[41 10  2  4 53] out 53

[[ 13  26 -11  57]
 [ 15 -13   3  44]] out 15

[ 38  -1  18 -60   0] out 0

[[-41  74 -22  48  -2   2  68]
 [ 14  35   1  -2  -2   0   9]] out -2

[-41 -15 -54  37  10  35  -9] out 10

[-39  41  20 -53 -55 -49] out -55

[ 56  52  49 -26 -28  31 -20] out -28

[  4  -4  67  13 -27 -42] out -27

[[ 13  28 -65  19  16]
 [  5 -24  35  18  43]] out 16

[[ 19 -53   0   6]
 [  9  -2   1   3]
 [ 11   6  -8 -36]] out 9
---
-1.0	1.4	-0.9	1.5	-0.2 -> 1.4

83.410	-158.881	167.904	96.907	50.943	-74.083 -> 96.907

19.5	89.1	111.8	-98.1 -> 89.1

-93.3	131.3	-144.0	111.4	206.4	141.6
-99.0	116.6	-92.9	110.7	181.4	109.2
-> 181.4

-0.03	0.21	-0.07	-0.13
-0.02	-0.02	0.08	0.10
-0.10	0.09	0.11	0.01
-> 0.11

-0.113	0.043	-0.046	-0.033	-0.053	0.126 -> 0.043

-9.920	18.480	-14.565	-1.138	-5.492 -> -1.138

144.039	127.184	-59.575	-126.467	-80.206	88.344	-95.196
121.743	131.534	-129.494	-94.931	-120.476	177.969	-74.396
206.899	192.035	40.809	-162.361	28.888	-9.949	-81.321
-> 192.035
---
[[ 16  14 -72 -44  49]
 [  7  24 -17 -13  26]] out 26

[[-18  58  -7 -23 -22 -16]
 [  1  44  -6 -14  -4  -1]
 [-27 -21   1  25 -12 -14]] out -1

[[ 16  29  -6  57 -68  -9]
 [ 16  31  -2  66 -63 -12]
 [ 50 -37  -2  21 -55 -29]] out -12

[[ 42   0  55  17]
 [  0  13 -30 -37]
 [ 10   2  26  -4]] out -37

[[ -5 -47  19   4  -2  56  -4]
 [ 16 -23  41  -1  -2  53   5]] out 5

[[ 12 -13 -25   3]
 [ 55 -13  -9 -31]] out -31

[[ 39  62  11 -23]
 [-47 -28  21 -13]] out -13
---
array([[-349,  813,  539,  391,  470, -646],
       [ 831,  402,  722, -508, -167,  722]])	-349, 722

array([[5714, 3335, 5504, 9155, 2467],
       [4645, 1311, 5228, 7390, 2812],
       [1958, 1168, 7026, 1580, 7212]])	5714, 7212

array([[30, 30, 29, 80,  7,  2, 98],
       [72, 68, 70, 33, 50, 54, 48]])	30, 48

array([[66, 45, 88, 19, 35],
       [72, 65, 78, 70, 88],
       [75, 66, 86, 79, 75]])	66, 75

array([[-14, -16,  -2,  13],
       [-40,   0,   3,  28]])	-14, 28

array([[-13, -37, -27, -33, -17, -24],
       [ 17,  48,  33,  31,  -4,  30]])	-13, 30

array([6, 5, 3, 1, 2, 1, 7])	6, 7
---
[[-35  20  12 -47]
 [ 55  16 -65  25]] => 16

[-27  -2  54  -8 -24] => -2

[[-45  24 -42  21 -54]
 [-21  62 -27  57 -14]] => 62

[[ 33 -39  23  55  -6]
 [ 43 -46  26  49 -17]] => -46

[-17 -70  43 -21 -39  -5  31] => -70

[[ 11  30  -5  29]
 [-25 -54   5 -39]
 [ 22  48 -10  43]] => 48

[-55  57 -15 -45  14 -59] => 57

[[ 44 -48  17  52  -7  54]
 [ 18 -21  16  29  -8  23]
 [ 35 -39  12  41  -4  44]] => -39

[ 28 -40 -69  10 -39] => -40
---
-18   -3   -1    8  -11
 64  -10   -6   21   14
-28   10   -7  -27    9
Out: -10

-24   38   10   66  -23
-36  -66  -61   30   25
Out: -66

 15   16   26   11
 25   38   42  -64
Out: 38

-13   34  -29   48   -1  -31
-69   24  -29   21   13  -21
 19   42  -32   68  -11  -40
Out: 24

-20   25  -28  -51    7
-20   26  -41  -69   11
 29  -32   19   41   -9
Out: 26

 48  -55   26   70
 41  -47   20   61
Out: -47
---
Q:
[[3 3 4 5 5 6 1]
 [7 4 4 2 2 3 4]]
A: 4

Q:
[[ 26  -7 -10  -4 -13   4   7]
 [ 29 -11  -8 -14   4  23 -33]]
A: -10

Q:
[[1621 3786 6990 7726 3461 7197]
 [8576 5426 6027 2029 4390 6775]]
A: 6990

Q:
[[143  72 168  54  84 177]
 [150 194 122 196  77 111]]
A: 168

Q:
[[577 269 731 343 275 834 671]
 [539 239 731 203 295 828 676]]
A: 731

Q:
[[-48  42 -39 -50]
 [-46  41 -37 -47]]
A: -39

Q:
[[223 913 160 761 205]
 [194 452 902 863  93]]
A: 160
---
[ 48  24 -41  51 -29 -43  73] ⇒ -29

[[ 52  55 -66  41 -59 -58  48]
 [  7   8  -9   5  -8  -7   7]] ⇒ -8

[-57  39  48 -74] ⇒ 39

[[ 38 -28 -45  18]
 [ 42 -31 -54  17]
 [ 42 -33 -39  29]] ⇒ -33

[[-54 -45 -49  20  37   3  33]
 [-53 -45 -47  22  36   2  32]
 [ 54  45  48 -20 -37  -3 -33]] ⇒ -37

[-24  57  38 -65 -31  -6  15] ⇒ -31
